Below are the code and all the weights of a small trained network. Each question names an input and a target symbol and asks about switching units off, where a switched-off unit gives its printed mean instead of its output.

import numpy as np


def w(rows, s, z=0):
    codes = np.array(rows[::2]) - 128.0
    scale = np.full(codes.shape[1], s)
    scale[-1] = z or s
    return codes * scale


def norm(h):
    return h / np.sqrt((h * h).mean(-1, keepdims=True) + 1e-5)


def f(y):
    return y / 2 * (1 + np.tanh(0.7978845608 * (y + 0.044715 * y**3)))


def softmax(a):
    e = np.exp(a - a.max(-1, keepdims=True))
    return e / e.sum(-1, keepdims=True)


def log_softmax(a):
    a = a - a.max(-1, keepdims=True)
    return a - np.log(np.exp(a).sum(-1, keepdims=True))


def net(x, mask):
    ids = ['ΣΨΩβδεηλξπτ'.index(c) for c in x.split()]
    T = len(ids)
    res = E[ids] + P[:T]
    u = 0
    for l in range(3):
        q, k, v = (norm(res) @ M[l].T for M in (Q, K, V))
        z = softmax(np.where(np.tri(T) > 0, q @ k.T / 3**0.5, -1e9)) @ v
        res = res + np.where(mask[u], z, O[l][:, -1]) @ O[l][:, :-1]
        u += 1
        y = f(norm(res) @ A[l][:, :-1].T + A[l][:, -1])
        res = res + np.where(mask[u : u + 4], y, B[l][:, -1]) @ B[l][:, :-1]
        u += 4
    return log_softmax(norm(res)[-1] @ U[:, :-1].T + U[:, -1])


Q, K, V, O, A, B = {}, {}, {}, {}, {}, {}
E = w([
[54,144,91,176],'Σ',
[114,122,140,96],'Ψ',
[177,162,98,152],'Ω',
[196,149,15,60],'β',
[86,226,40,79],'δ',
[187,124,177,76],'ε',
[110,163,73,6],'η',
[108,128,129,93],'λ',
[133,131,34,52],'ξ',
[138,183,147,142],'π',
[137,87,101,113],'τ',
],0.016)
P = w([
[151,24,224,215],'0',
[113,168,5,68],'1',
[96,161,35,80],'2',
[94,149,48,80],'3',
[90,142,65,83],'4',
[93,129,73,88],'5',
[90,128,84,92],'6',
[84,118,93,97],'7',
[84,115,103,93],'8',
[81,104,115,95],'9',
[79,110,109,100],'10',
],0.0032)
Q[0] = w([
[134,255,107,165],'L0H0',
[234,199,93,175],'L0H0',
[250,122,36,141],'L0H0',
],0.0099)
K[0] = w([
[81,219,138,99],'L0H0',
[130,199,44,82],'L0H0',
[140,144,35,4],'L0H0',
],0.012)
V[0] = w([
[133,74,171,118],'L0H0',
[177,169,132,88],'L0H0',
[254,98,99,221],'L0H0',
],0.0053)
O[0] = w([
[137,167,83,223,10],'L0H0',
[254,58,111,20,197],'L0H0',
[72,66,147,217,2],'L0H0',
],0.0053,0.00083)
A[0] = w([
[202,148,119,94,146],'L0N0',
[74,214,139,254,97],'L0N1',
[99,40,50,143,73],'L0N2',
[228,147,252,117,1],'L0N3',
],0.009,0.0024)
B[0] = w([
[60,136,204,183,207],'L0N0',
[46,208,73,87,181],'L0N1',
[112,92,254,203,254],'L0N2',
[189,55,223,97,178],'L0N3',
],0.0085,0.0044)
Q[1] = w([
[147,84,117,3],'L1H0',
[33,126,217,18],'L1H0',
[166,67,165,15],'L1H0',
],0.0061)
K[1] = w([
[172,32,123,77],'L1H0',
[87,2,123,91],'L1H0',
[188,36,64,73],'L1H0',
],0.0095)
V[1] = w([
[15,121,155,65],'L1H0',
[183,254,217,125],'L1H0',
[70,203,154,188],'L1H0',
],0.003)
O[1] = w([
[65,40,164,178,246],'L1H0',
[199,128,255,162,114],'L1H0',
[113,182,159,99,134],'L1H0',
],0.0049,0.0013)
A[1] = w([
[47,105,164,161,196],'L1N0',
[100,134,130,144,3],'L1N1',
[182,179,15,105,188],'L1N2',
[254,193,112,142,36],'L1N3',
],0.0078,0.002)
B[1] = w([
[107,208,46,147,254],'L1N0',
[99,135,116,133,110],'L1N1',
[222,43,223,180,219],'L1N2',
[49,182,3,227,133],'L1N3',
],0.0057,0.0035)
Q[2] = w([
[123,51,249,132],'L2H0',
[175,193,133,97],'L2H0',
[195,90,184,88],'L2H0',
],0.012)
K[2] = w([
[145,29,204,204],'L2H0',
[255,202,134,124],'L2H0',
[211,103,233,174],'L2H0',
],0.0089)
V[2] = w([
[46,247,25,111],'L2H0',
[2,11,126,195],'L2H0',
[89,96,197,207],'L2H0',
],0.0033)
O[2] = w([
[151,138,2,128,69],'L2H0',
[119,58,143,166,253],'L2H0',
[72,203,136,181,234],'L2H0',
],0.0063,0.002)
A[2] = w([
[254,142,127,133,63],'L2N0',
[240,94,177,179,47],'L2N1',
[210,16,86,66,3],'L2N2',
[171,164,38,181,185],'L2N3',
],0.0082,0.0047)
B[2] = w([
[100,95,22,202,142],'L2N0',
[125,92,3,110,200],'L2N1',
[3,125,162,124,191],'L2N2',
[210,115,188,172,254],'L2N3',
],0.011,0.0021)
U = w([
[68,226,95,156,253],'Σ',
[115,132,124,100,110],'Ψ',
[237,155,132,232,150],'Ω',
[154,50,53,155,181],'β',
[233,190,69,79,181],'δ',
[204,24,159,91,96],'ε',
[110,166,107,1,60],'η',
[111,127,138,117,81],'λ',
[14,55,132,86,31],'ξ',
[111,241,212,114,111],'π',
[68,62,195,238,139],'τ',
],0.015,0.0077)

Each question gives the input, a string of symbols that net reads in full, and the target symbol t.
The units are the heads (3 rows each of Q, K, V and O) and the neurons (one row each of A and B). Each row of codes is followed by its name. A weight is (code - 128) times the scale printed after its matrix; where a second scale follows, it is the last column's (O, A, B and U).
mask holds one flag per unit, layer by layer, with each layer's heads first. A switched-off unit (its flag False) gives its mean, the last column of its rows in O or B, instead of its output. The means were averaged over made-up inputs and are rounded, as every weight is.
A unit's drop is (log p(t) with every unit on - log p(t) with that unit switched off) / (log p(t) with every unit on - log p(t) with every unit switched off).
The circuit of an input: a set's keep is (log p(t) with only the set's units on - log p(t) with every unit switched off) / (log p(t) with every unit on - log p(t) with every unit switched off). Starting from the 12 units with the biggest drops (on a tie, the unit counted first), units are removed one at a time, each time the one whose removal leaves the highest keep (on an exact tie, the one counted first), for as long as the keep stays at least 0.8.
units of the circuit, in order: the units of the circuit, biggest drop first
most important unit: the unit with the biggest drop
top k neurons: the k neurons with the biggest drops, biggest first
k most important neurons of layer l: the k neurons of layer l with the biggest drops, biggest first
drop when u is switched off: that unit's drop, to one decimal
input ξ Σ η π η τ λ, target ξ: units of the circuit, in order	L0N2
input ξ β Σ Ψ, target ξ: 2 most important neurons of layer 0	L0N2, L0N0
input τ Σ ε ξ, target ξ: units of the circuit, in order	L2N2, L1N2
input Ψ ε τ τ β Ψ Ψ τ λ, target ε: top 4 neurons	L0N2, L1N2, L0N0, L0N1
input λ ε η ε τ Σ τ Ω ε η Ψ, target π: top 2 neurons	L0N2, L0N1
input λ η τ Ψ τ ξ λ, target π: 3 most important neurons of layer 0	L0N2, L0N1, L0N3
input δ λ δ Ψ π τ Σ π ξ Ψ, target η: top 2 neurons	L0N2, L1N2
input π τ δ τ π π λ, target β: top 2 neurons	L0N3, L0N0
input ε π π Ω ξ τ τ Ψ, target Ω: top 3 neurons	L1N0, L0N3, L1N2
input π π ξ τ τ π Σ ε Ψ λ, target β: top 2 neurons	L0N3, L0N0
input Ψ ε Σ Σ Ψ π β δ π τ λ, target ε: top 2 neurons	L0N2, L0N0
input δ η τ ξ Σ τ λ Ψ Σ Ψ, target η: top 2 neurons	L0N2, L0N0
input ε β Ω Σ τ λ, target Ω: top 3 neurons	L1N0, L0N3, L2N3
input λ ε λ τ δ Σ Ψ, target π: top 4 neurons	L0N1, L0N2, L1N0, L2N1
input ξ τ λ π τ δ η π δ Ψ, target ξ: most important unit	L1H0
input ε τ τ Σ Σ λ, target Ω: top 2 neurons	L0N3, L1N0
input δ ε ε ξ τ ε π Ω ε η λ, target η: top 3 neurons	L0N2, L1N2, L0N3
input Ψ ξ δ Σ τ π β π ε τ Ψ, target ε: top 2 neurons	L0N2, L0N0
input Ψ τ β η π τ Ψ Ψ, target ε: 2 most important neurons of layer 1	L1N2, L1N0
input δ Σ τ Σ Ω ε δ Σ λ, target η: 2 most important neurons of layer 0	L0N2, L0N0
input Σ β τ Ω π τ ξ Σ Ψ, target δ: most important unit	L2H0
input δ ε π τ Σ π β τ π Σ, target Σ: drop when L0N1 is switched off	0.1
input λ ε Ω Ψ ξ β, target β: drop when L1N2 is switched off	0.7
input Σ τ Σ Σ τ Σ δ τ λ, target δ: drop when L0N3 is switched off	0.1
